Below is a small trained network, with its code and all its weights. Each question gives an input and a target symbol and asks what happens when units are switched off, that is, made to give their printed mean instead of their output.

import numpy as np


def w(rows, s, z=0):
    codes = np.array(rows[::2]) - 128.0
    scale = np.full(codes.shape[1], s)
    scale[-1] = z or s
    return codes * scale


def f(y):
    return np.maximum(y, 0)


def softmax(a):
    e = np.exp(a - a.max(-1, keepdims=True))
    return e / e.sum(-1, keepdims=True)


def log_softmax(a):
    a = a - a.max(-1, keepdims=True)
    return a - np.log(np.exp(a).sum(-1, keepdims=True))


def net(x, mask):
    ids = ['γεηθλξτ'.index(c) for c in x.split()]
    T = len(ids)
    res = E[ids] + P[:T]
    u = 0
    for l in range(2):
        q, k, v = (res @ M[l].T for M in (Q, K, V))
        z = softmax(np.where(np.tri(T) > 0, q @ k.T / 3**0.5, -1e9)) @ v
        res = res + np.where(mask[u], z, O[l][:, -1]) @ O[l][:, :-1]
        u += 1
        y = f(res @ A[l][:, :-1].T + A[l][:, -1])
        res = res + np.where(mask[u : u + 4], y, B[l][:, -1]) @ B[l][:, :-1]
        u += 4
    return log_softmax(res[-1] @ U[:, :-1].T + U[:, -1])


Q, K, V, O, A, B = {}, {}, {}, {}, {}, {}
E = w([
[164,90,161,167,236,123,199,193,225],'γ',
[6,203,31,120,91,140,152,126,118],'ε',
[97,64,85,111,34,54,161,129,140],'η',
[114,180,166,99,77,78,137,216,41],'θ',
[143,197,172,120,98,49,1,107,170],'λ',
[151,91,188,103,59,146,96,209,43],'ξ',
[157,185,83,129,140,187,52,142,52],'τ',
],0.013)
P = w([
[1,110,178,210,235,53,75,144,80],'0',
[63,110,131,183,198,65,99,152,114],'1',
[86,117,91,168,142,89,97,172,134],'2',
[118,144,115,162,116,107,131,145,121],'3',
[142,155,112,125,90,133,137,122,125],'4',
[190,171,87,115,63,129,158,125,135],'5',
[212,183,102,61,59,146,167,75,120],'6',
[221,196,115,65,48,161,202,32,108],'7',
[236,211,127,56,40,165,222,7,100],'8',
],0.0052)
Q[0] = w([
[207,216,128,199,155,127,1,65,207],'0.h0',
[198,50,160,205,226,232,157,50,167],'0.h0',
[135,115,164,89,92,37,185,116,196],'0.h0',
],0.0077)
K[0] = w([
[254,207,200,65,164,209,113,159,136],'0.h0',
[120,150,203,223,240,82,52,192,143],'0.h0',
[141,121,171,42,100,65,230,77,212],'0.h0',
],0.0084)
V[0] = w([
[205,115,109,53,66,96,210,22,187],'0.h0',
[160,69,115,221,201,198,7,155,6],'0.h0',
[253,150,168,72,175,183,57,235,72],'0.h0',
],0.0037)
O[0] = w([
[170,98,115,241,135,116,101,64,154,80],'0.h0',
[87,106,54,2,124,163,154,210,163,67],'0.h0',
[98,44,88,27,86,142,143,83,141,5],'0.h0',
],0.0063,0.0026)
A[0] = w([
[221,173,229,153,24,120,52,152,49,254],'0.n0',
[191,100,61,42,129,223,115,146,110,172],'0.n1',
[29,167,10,151,43,124,172,67,47,207],'0.n2',
[188,255,178,169,170,127,173,178,86,149],'0.n3',
],0.0053,0.0041)
B[0] = w([
[179,93,147,76,73,133,27,172,126,254],'0.n0',
[194,125,55,106,116,198,96,117,89,166],'0.n1',
[242,230,59,91,167,106,146,131,91,212],'0.n2',
[142,89,134,188,128,253,65,178,166,186],'0.n3',
],0.0068,0.01)
Q[1] = w([
[59,139,76,78,174,66,143,87,221],'1.h0',
[171,129,65,38,73,148,113,215,23],'1.h0',
[161,139,112,130,48,2,29,92,199],'1.h0',
],0.0081)
K[1] = w([
[61,127,158,78,181,162,85,254,75],'1.h0',
[222,197,32,116,117,172,168,49,91],'1.h0',
[240,160,175,60,15,183,31,115,127],'1.h0',
],0.0073)
V[1] = w([
[91,92,190,91,87,66,91,129,193],'1.h0',
[116,254,103,161,178,96,128,83,187],'1.h0',
[131,116,79,108,210,175,52,129,121],'1.h0',
],0.0084)
O[1] = w([
[132,78,82,103,151,124,43,126,155,10],'1.h0',
[200,255,162,75,146,177,98,172,191,141],'1.h0',
[134,194,126,233,99,206,157,98,123,219],'1.h0',
],0.0088,0.011)
A[1] = w([
[224,72,119,93,119,75,61,152,93,237],'1.n0',
[188,254,151,116,172,244,159,177,146,53],'1.n1',
[170,129,202,42,139,5,232,165,113,237],'1.n2',
[173,182,67,24,215,152,172,111,194,3],'1.n3',
],0.0057,0.0027)
B[1] = w([
[145,110,39,114,173,133,87,111,182,165],'1.n0',
[106,17,167,105,53,83,139,113,153,252],'1.n1',
[155,150,171,3,249,94,228,251,31,138],'1.n2',
[40,150,11,225,149,209,131,55,55,148],'1.n3',
],0.0069,0.025)
U = w([
[110,134,113,121,153,154,136,118,124,36],'γ',
[121,96,169,79,109,95,155,120,168,14],'ε',
[170,198,33,157,159,200,50,145,147,149],'η',
[148,204,114,44,199,57,164,148,2,202],'θ',
[181,70,103,158,237,165,239,132,212,254],'λ',
[60,37,94,139,101,94,130,77,152,23],'ξ',
[77,221,96,187,99,210,122,99,67,216],'τ',
],0.0058,0.0052)

Each question gives the input, a string of symbols that net reads in full, and the target symbol t.
The units are the heads (3 rows each of Q, K, V and O) and the neurons (one row each of A and B). Each row of codes is followed by its name. A weight is (code - 128) times the scale printed after its matrix; where a second scale follows, it is the last column's (O, A, B and U).
mask holds one flag per unit, layer by layer, with each layer's heads first. A switched-off unit (its flag False) gives its mean, the last column of its rows in O or B, instead of its output. The means were averaged over made-up inputs and are rounded, as every weight is.
A unit's drop is (log p(t) with every unit on - log p(t) with that unit switched off) / (log p(t) with every unit on - log p(t) with every unit switched off).
The circuit of an input: a set's keep is (log p(t) with only the set's units on - log p(t) with every unit switched off) / (log p(t) with every unit on - log p(t) with every unit switched off). Starting from all 10 units, units are removed one at a time, each time the one whose removal leaves the highest keep (on an exact tie, the one counted first), for as long as the keep stays at least 0.8.
circuit, biggest first: the units of the circuit, biggest drop first
unit that matters most: the unit with the biggest drop
k most important neurons of layer l: the k neurons of layer l with the biggest drops, biggest first
drop when u is switched off: that unit's drop, to one decimal
input ξ ξ θ η λ, target η: circuit, biggest first => 1.h0
input ξ ξ ε ξ ξ ε λ ξ, target ε: circuit, biggest first => 0.n2, 1.h0, 1.n1, 0.n0
input τ τ ε λ, target τ: circuit, biggest first => 0.h0, 0.n1, 1.h0
input λ ξ ξ ξ ξ ξ ξ λ, target ξ: circuit, biggest first => 1.h0, 0.n1, 0.h0
input η η ξ τ ε λ ε θ, target ε: circuit, biggest first => 1.n1, 1.h0, 0.n2, 0.n0
input η ξ γ η ξ η τ ξ η, target τ: circuit, biggest first => 1.n1, 1.h0
input ξ θ ξ γ ξ λ γ ξ ξ, target ξ: circuit, biggest first => 1.h0, 0.n2
input τ ξ ε ξ ξ η ξ ξ θ, target η: 2 most important neurons of layer 0 => 0.n3, 0.n0
input ε ε η ξ τ λ, target τ: circuit, biggest first => 0.n1, 1.h0, 0.h0
input ξ ε η ξ, target η: 2 most important neurons of layer 0 => 0.n3, 0.n0
input ξ ξ ξ γ η γ η, target θ: 2 most important neurons of layer 0 => 0.n2, 0.n3
input ξ θ ξ λ, target ξ: circuit, biggest first => 1.h0, 0.h0, 0.n1
input τ ξ θ γ τ η τ ε ξ, target ε: 2 most important neurons of layer 1 => 1.n1, 1.n3
input ε ξ η η ξ η, target ξ: circuit, biggest first => 1.h0
input ε τ γ η ε η η, target θ: 2 most important neurons of layer 1 => 1.n2, 1.n1
input θ γ ξ γ η ξ η θ ξ, target η: 2 most important neurons of layer 0 => 0.n0, 0.n3
input ξ ξ ξ θ, target θ: 2 most important neurons of layer 1 => 1.n1, 1.n2
input θ ξ θ, target θ: drop when 0.h0 is switched off => 1.5
input θ η λ θ ξ η η γ λ, target η: drop when 1.n1 is switched off => 0.9
input θ γ θ τ η ξ η, target ξ: drop when 0.n0 is switched off => 3.8
input λ ξ ξ, target ξ: drop when 1.h0 is switched off => 1.4
input τ ξ η λ η, target η: unit that matters most => 1.n1
